Here is a tiny trained network, its code and every weight. The questions are about switching its units off for an input and a class, where a switched-off unit gives its printed mean instead of its output.

import numpy as np


def w(rows, s, z=0):
    codes = np.array(rows[::2]) - 128.0
    scale = np.full(codes.shape[1], s)
    scale[-1] = z or s
    return codes * scale


def norm(h):
    return h / np.sqrt((h * h).mean(-1, keepdims=True) + 1e-5)


def f(y):
    return y / 2 * (1 + np.tanh(0.7978845608 * (y + 0.044715 * y**3)))


def log_softmax(a):
    a = a - a.max(-1, keepdims=True)
    return a - np.log(np.exp(a).sum(-1, keepdims=True))


def net(x, mask):
    res = np.array(x, float).reshape(1, 3) / 4 @ E
    u = 0
    for l in range(2):
        y = f(norm(res) @ A[l][:, :-1].T + A[l][:, -1])
        res = res + np.where(mask[u : u + 4], y, B[l][:, -1]) @ B[l][:, :-1]
        u += 4
    return log_softmax(norm(res)[-1] @ U[:, :-1].T + U[:, -1])


A, B = {}, {}
E = w([
[156,22,66,85,56,245],'x0',
[94,163,163,236,254,102],'x1',
[211,204,191,86,189,181],'x2',
],0.0064)
A[0] = w([
[37,38,123,46,97,128,213],'0.n0',
[194,2,95,216,126,127,253],'0.n1',
[157,106,102,130,73,25,203],'0.n2',
[174,153,145,110,96,116,203],'0.n3',
],0.0067,0.0014)
B[0] = w([
[146,208,211,68,194,127,252],'0.n0',
[157,133,119,126,198,200,251],'0.n1',
[206,235,2,202,133,116,189],'0.n2',
[68,89,150,140,134,165,160],'0.n3',
],0.008,0.0036)
A[1] = w([
[179,64,221,43,3,158,183],'1.n0',
[145,40,185,209,187,207,253],'1.n1',
[129,78,58,118,190,137,76],'1.n2',
[173,190,64,56,79,116,254],'1.n3',
],0.0072,0.0019)
B[1] = w([
[66,83,255,137,159,126,230],'1.n0',
[242,177,66,43,158,131,255],'1.n1',
[224,123,123,50,104,161,152],'1.n2',
[30,73,193,160,141,182,223],'1.n3',
],0.0088,0.0053)
U = w([
[193,173,176,133,223,114,195],'0',
[153,69,79,173,52,127,1],'1',
[70,182,88,250,80,69,213],'2',
[249,131,12,122,134,199,196],'3',
[54,53,213,133,90,222,217],'4',
[170,82,118,141,15,77,17],'5',
[154,84,65,165,2,147,10],'6',
],0.0093,0.0044)

Each question gives the input, the list of numbers given to net, and the class t.
The units are the neurons (one row each of A and B). Each row of codes is followed by its name. A weight is (code - 128) times the scale printed after its matrix; where a second scale follows, it is the last column's (A, B and U).
mask holds one flag per neuron, layer by layer. A switched-off neuron (its flag False) gives its mean, the last column of its row in B, instead of its output. The means were averaged over made-up inputs and are rounded, as every weight is.
A unit's drop is (log p(t) with every unit on - log p(t) with that unit switched off) / (log p(t) with every unit on - log p(t) with every unit switched off).
The circuit of an input: a set's keep is (log p(t) with only the set's units on - log p(t) with every unit switched off) / (log p(t) with every unit on - log p(t) with every unit switched off). Starting from all 8 units, units are removed one at a time, each time the one whose removal leaves the highest keep (on an exact tie, the one counted first), for as long as the keep stays at least 0.8.
units of the circuit, in order: the units of the circuit, biggest drop first
k most important neurons: the k neurons with the biggest drops, biggest first
k most important neurons of layer l: the k neurons of layer l with the biggest drops, biggest first
drop when u is switched off: that unit's drop, to one decimal
input [5,-6,-7], class 4: most important neuron : (0.n0)
input [-3,-3,-5], class 2: units of the circuit, in order : (0.n2; 1.n1)
input [7,-1,0], class 0: 2 most important neurons : (0.n1; 0.n0)
input [4,-1,8], class 4: 2 most important neurons : (1.n0; 0.n1)
input [-4,-7,-5], class 2: 2 most important neurons : (0.n2; 1.n0)
input [-6,-3,2], class 2: 2 most important neurons of layer 0 : (0.n0; 0.n1)
input [-6,-5,2], class 2: 3 most important neurons of layer 0 : (0.n2; 0.n1; 0.n0)
input [-3,-3,0], class 2: 2 most important neurons : (0.n2; 1.n0)
input [1,-1,7], class 4: 2 most important neurons : (0.n1; 1.n0)
input [-5,-8,-5], class 2: 3 most important neurons : (0.n2; 1.n0; 1.n3)
input [8,1,1], class 0: 2 most important neurons of layer 1 : (1.n0; 1.n1)
input [-6,6,-3], class 2: 3 most important neurons of layer 1 : (1.n1; 1.n0; 1.n2)
input [0,3,2], class 3: 2 most important neurons of layer 0 : (0.n0; 0.n2)
input [8,-4,-2], class 4: units of the circuit, in order : (1.n0)
input [1,5,6], class 3: 2 most important neurons of layer 1 : (1.n0; 1.n1)
input [5,4,-2], class 3: drop when 1.n0 is switched off : 0.1
input [8,7,0], class 3: drop when 1.n0 is switched off : 0.1
input [3,-5,1], class 4: drop when 0.n0 is switched off : 0.0
